data =
array([[109, 117, 119, 131, 152, 154, 114, 128, 106],
       [109, 106, 111, 140, 151, 144, 138, 115, 113],
       [136, 142, 118, 136, 116, 118, 146, 141, 127],
       [109, 150, 119, 144, 149, 153, 126, 144, 112]])
Rows and columns are counted from 1.
(1, 1) = 109
(2, 8) = 115
(1, 2) = 117
(3, 8) = 141
(1, 6) = 154
(4, 7) = 126
(4, 9) = 112
(2, 7) = 138
(4, 4) = 144
(2, 2) = 106
(4, 5) = 149
(3, 5) = 116
(2, 6) = 144
(1, 7) = 114
(3, 6) = 118
(1, 4) = 131
(1, 3) = 119

arr =
147,121,139,130,120,131,117,132,119,117,128
125,122,129,127,113,118,137,130,117,118,129
139,123,138,131,127,139,117,134,121,121,128
114,139,128,136,151,138,117,136,134,154,128
Indices start at 1.
row 1 col 1	147
row 4 col 4	136
row 4 col 7	117
row 3 col 2	123
row 2 col 4	127
row 2 col 11	129
row 3 col 1	139
row 1 col 7	117
row 3 col 6	139
row 4 col 8	136
row 2 col 2	122
row 4 col 10	154
row 1 col 5	120

X =
[[135 151 130 135 127 125 153 118 109 122 127 138 139 119]
 [134 132 121 134 133 126 157 114 122 116 130 143 147 119]
 [127 118 123 140 128 121 120 127 124 147 127 150 149 109]
 [106 154 134 137 122 122 122 114 134 124 132 135 111 136]]
Rows and columns are counted from 1.
row 1 col 1 = 135
row 1 col 8 = 118
row 3 col 13 = 149
row 2 col 3 = 121
row 1 col 6 = 125
row 1 col 7 = 153
row 4 col 9 = 134
row 2 col 2 = 132
row 4 col 12 = 135
row 2 col 11 = 130
row 3 col 6 = 121
row 4 col 8 = 114
row 1 col 13 = 139
row 2 col 14 = 119
row 2 col 12 = 143
row 2 col 7 = 157
row 4 col 4 = 137
row 3 col 12 = 150
row 1 col 12 = 138

grid =
[[131 131 132 128 126 119 123 140 127 121 127 104]
 [122 132 135 116 133 123 147 120 133 124 119 146]]
Indices start at 1.
(1, 1)	131
(1, 5)	126
(1, 12)	104
(1, 9)	127
(2, 9)	133
(1, 3)	132
(2, 4)	116
(1, 11)	127

x =
[[132 126 145 130 122 124 124 138 129 127 133 127 129 129 127 130]
 [122 137 122 132 117 119 126 123 121 120 123 119 118 120 134 127]
 [129 116 152 128 115 129 143 139 153 121 141 121 130 139 141 129]
 [116 141 105 135 131 126 127 112 119 121 123 121 119 119 128 123]
 [121 130 125 130 148 131 119 118 120 133 128 136 125 111 118 122]
 [128 135 119 123 104 120 128 136 119 139 109 123 127 130 150 126]]
Indices start at 1.
(1, 1) = 132
(1, 5) = 122
(6, 1) = 128
(4, 9) = 119
(6, 16) = 126
(6, 7) = 128
(4, 5) = 131
(4, 4) = 135
(1, 6) = 124
(2, 3) = 122
(3, 3) = 152
(2, 14) = 120
(1, 10) = 127
(3, 8) = 139
(4, 7) = 127
(6, 6) = 120
(3, 9) = 153
(4, 16) = 123
(1, 2) = 126
(5, 9) = 120
(4, 15) = 128
(1, 7) = 124
(4, 2) = 141
(1, 13) = 129
(5, 10) = 133
(6, 4) = 123
(6, 3) = 119
(3, 1) = 129
(6, 13) = 127
(5, 15) = 118
(3, 2) = 116
(5, 4) = 130
(2, 9) = 121

m =
[[144 130 144 142 153 132 142 148 116 131 133 103 126 154 116]
 [146 101 114 103 119 156 146 141 143 106 133 110 115 105 143]
 [116 117 138 118 126 143 129 102 101 120 120 130 108 140 143]
 [115 102 140 118 131 140 126 135 146 120 118 150 154 137 117]
 [146 101 148 132 154 133 146 136 122 139 118 106 137 146 102]]
Rows and columns are counted from 1.
row 1 col 1	144
row 5 col 13	137
row 4 col 13	154
row 1 col 13	126
row 3 col 3	138
row 2 col 5	119
row 2 col 14	105
row 2 col 9	143
row 1 col 8	148
row 3 col 8	102
row 2 col 3	114
row 5 col 5	154
row 5 col 3	148
row 4 col 4	118
row 1 col 11	133
row 4 col 10	120
row 4 col 1	115
row 4 col 8	135
row 5 col 8	136
row 1 col 10	131
row 2 col 12	110
row 4 col 11	118

B =
[[108 127 122 145 152 142]
 [120 152 142 111 112 103]
 [105 110 106 115 145 127]
 [147 104 124 126 112 127]
 [145 126 113 122 145 148]]
Indices start at 1.
(1, 1) -> 108
(4, 1) -> 147
(1, 5) -> 152
(1, 4) -> 145
(1, 3) -> 122
(5, 5) -> 145
(2, 4) -> 111
(3, 4) -> 115
(4, 4) -> 126
(2, 6) -> 103

a =
[[122 122 112 123 131 115]
 [122 122 108 117 125 109]
 [119 120 130 114 113 115]
 [122 123 127 120 118 121]
 [122 124 125 120 115 121]
 [122 123 128 119 116 121]
 [139 147 118 145 129 127]
 [132 132 125 131 138 135]
 [123 125 127 121 119 125]
 [124 121 132 116 122 119]
 [152 142 117 125 155 130]
 [141 144 125 139 148 128]
 [126 117 131 131 146 122]
 [129 129 121 131 135 120]]
Rows and columns are counted from 1.
(1, 1) -> 122
(3, 5) -> 113
(10, 3) -> 132
(2, 6) -> 109
(4, 6) -> 121
(5, 3) -> 125
(3, 4) -> 114
(9, 4) -> 121
(4, 3) -> 127
(7, 1) -> 139
(1, 3) -> 112
(14, 1) -> 129
(7, 3) -> 118
(11, 1) -> 152
(12, 1) -> 141
(10, 5) -> 122
(6, 4) -> 119
(3, 2) -> 120
(11, 6) -> 130
(13, 1) -> 126
(8, 1) -> 132
(1, 2) -> 122
(14, 3) -> 121
(9, 1) -> 123
(11, 3) -> 117
(11, 4) -> 125
(4, 4) -> 120
(8, 3) -> 125
(3, 6) -> 115
(11, 2) -> 142

W = ((117, 142, 128, 130, 133, 147, 131, 136), (129, 128, 134, 135, 122, 124, 122, 135), (121, 141, 127, 118, 113, 137, 126, 104), (104, 119, 132, 122, 128, 132, 113, 127), (149, 142, 146, 113, 151, 123, 105, 117), (133, 127, 133, 133, 128, 124, 122, 132), (119, 132, 126, 134, 107, 127, 126, 128), (128, 115, 121, 130, 130, 129, 130, 134), (122, 128, 126, 130, 128, 143, 127, 132), (124, 125, 120, 133, 124, 136, 135, 127), (126, 128, 126, 134, 123, 130, 129, 124))
Rows and columns are counted from 1.
(1, 1): 117
(1, 7): 131
(7, 1): 119
(1, 2): 142
(9, 5): 128
(1, 4): 130
(3, 2): 141
(1, 8): 136
(2, 3): 134
(6, 5): 128
(4, 6): 132
(8, 7): 130
(5, 1): 149
(4, 7): 113
(10, 3): 120
(8, 3): 121
(1, 5): 133
(11, 8): 124
(6, 4): 133
(7, 8): 128
(6, 6): 124
(9, 1): 122
(9, 3): 126
(1, 3): 128
(5, 8): 117
(6, 3): 133
(5, 6): 123
(4, 8): 127
(3, 6): 137
(6, 1): 133
(4, 3): 132
(4, 5): 128
